Below are the code and all the weights of a small trained network. Each question names an input and a class and asks about switching units off, where a switched-off unit gives its printed mean instead of its output.

import numpy as np


def w(rows, s, z=0):
    codes = np.array(rows[::2]) - 128.0
    scale = np.full(codes.shape[1], s)
    scale[-1] = z or s
    return codes * scale


def f(y):
    return np.maximum(y, 0)


def log_softmax(a):
    a = a - a.max(-1, keepdims=True)
    return a - np.log(np.exp(a).sum(-1, keepdims=True))


def net(x, mask):
    res = np.array(x, float).reshape(1, 6) / 4 @ E
    y = f(res @ A[0][:, :-1].T + A[0][:, -1])
    res = res + np.where(mask, y, B[0][:, -1]) @ B[0][:, :-1]
    return log_softmax(res[-1] @ U[:, :-1].T + U[:, -1])


A, B = {}, {}
E = w([
[54,169,134,214,93,178],'x0',
[111,120,136,73,2,144],'x1',
[129,32,152,208,107,136],'x2',
[173,89,46,177,156,230],'x3',
[181,160,145,156,20,126],'x4',
[145,109,172,34,144,180],'x5',
],0.0097)
A[0] = w([
[127,185,162,72,116,102,70],'n0',
[82,79,192,81,161,67,22],'n1',
[25,165,98,130,120,119,24],'n2',
[74,245,143,91,98,71,161],'n3',
[101,114,132,87,78,254,123],'n4',
[52,128,132,149,116,123,244],'n5',
[145,181,53,108,200,148,68],'n6',
[148,133,121,100,56,199,3],'n7',
[99,163,136,135,237,140,200],'n8',
[139,150,108,248,133,210,68],'n9',
],0.011,0.0025)
B[0] = w([
[185,164,142,137,144,124,205],'n0',
[113,150,128,191,128,168,205],'n1',
[98,120,111,173,170,191,175],'n2',
[180,204,48,175,137,126,255],'n3',
[121,57,198,39,101,87,193],'n4',
[58,121,158,143,101,153,189],'n5',
[174,121,108,70,112,179,187],'n6',
[49,83,194,129,141,134,179],'n7',
[83,64,84,108,131,249,215],'n8',
[128,163,91,216,124,128,230],'n9',
],0.012,0.011)
U = w([
[206,132,152,91,173,50,43],'0',
[86,125,100,191,150,165,168],'1',
[108,95,165,134,58,76,237],'2',
[202,221,73,177,94,115,4],'3',
[162,67,116,10,138,146,122],'4',
],0.012,0.0018)

Each question gives the input, the list of numbers given to net, and the class t.
The units are the neurons (one row each of A and B). Each row of codes is followed by its name. A weight is (code - 128) times the scale printed after its matrix; where a second scale follows, it is the last column's (A, B and U).
mask holds one flag per neuron, in row order. A switched-off neuron (its flag False) gives its mean, the last column of its row in B, instead of its output. The means were averaged over made-up inputs and are rounded, as every weight is.
A unit's drop is (log p(t) with every unit on - log p(t) with that unit switched off) / (log p(t) with every unit on - log p(t) with every unit switched off).
The circuit of an input: a set's keep is (log p(t) with only the set's units on - log p(t) with every unit switched off) / (log p(t) with every unit on - log p(t) with every unit switched off). Starting from all 10 units, units are removed one at a time, each time the one whose removal leaves the highest keep (on an exact tie, the one counted first), for as long as the keep stays at least 0.8.
units of the circuit, in order: the units of the circuit, biggest drop first
unit that matters most: the unit with the biggest drop
k most important neurons: the k neurons with the biggest drops, biggest first
drop when u is switched off: that unit's drop, to one decimal
input [-8,-8,-2,8,4,-4], class 4: units of the circuit, in order	(n6, n3)
input [5,4,-4,1,-7,7], class 4: unit that matters most	n4
input [0,3,7,8,6,-1], class 2: 3 most important neurons	(n4, n3, n8)
input [-1,0,8,-4,4,6], class 2: units of the circuit, in order	(n8, n3)
input [-3,2,6,-8,6,4], class 3: units of the circuit, in order	(n4, n0)
input [-7,7,7,-6,-7,1], class 1: 2 most important neurons	(n1, n4)
input [4,8,-2,-1,1,-2], class 2: 2 most important neurons	(n4, n7)
input [4,-4,8,8,6,-7], class 3: 2 most important neurons	(n9, n8)
input [-7,-2,-6,-4,-5,3], class 3: 2 most important neurons	(n1, n3)
input [-5,3,0,1,3,-6], class 2: 3 most important neurons	(n3, n9, n0)
input [-6,-6,7,0,5,3], class 0: 2 most important neurons	(n8, n3)
input [-8,-2,3,-8,-1,-1], class 3: 2 most important neurons	(n1, n4)
input [-1,1,-4,6,7,3], class 2: 2 most important neurons	(n8, n7)
input [-8,5,2,-1,5,-3], class 2: units of the circuit, in order	(n3)
input [7,6,-8,8,5,-6], class 1: 2 most important neurons	(n7, n9)
input [5,2,-2,-7,-1,2], class 3: drop when n3 is switched off	0.6
input [-5,6,4,-8,-2,5], class 3: drop when n1 is switched off	0.4
input [-8,-4,-5,3,7,4], class 4: drop when n3 is switched off	0.6
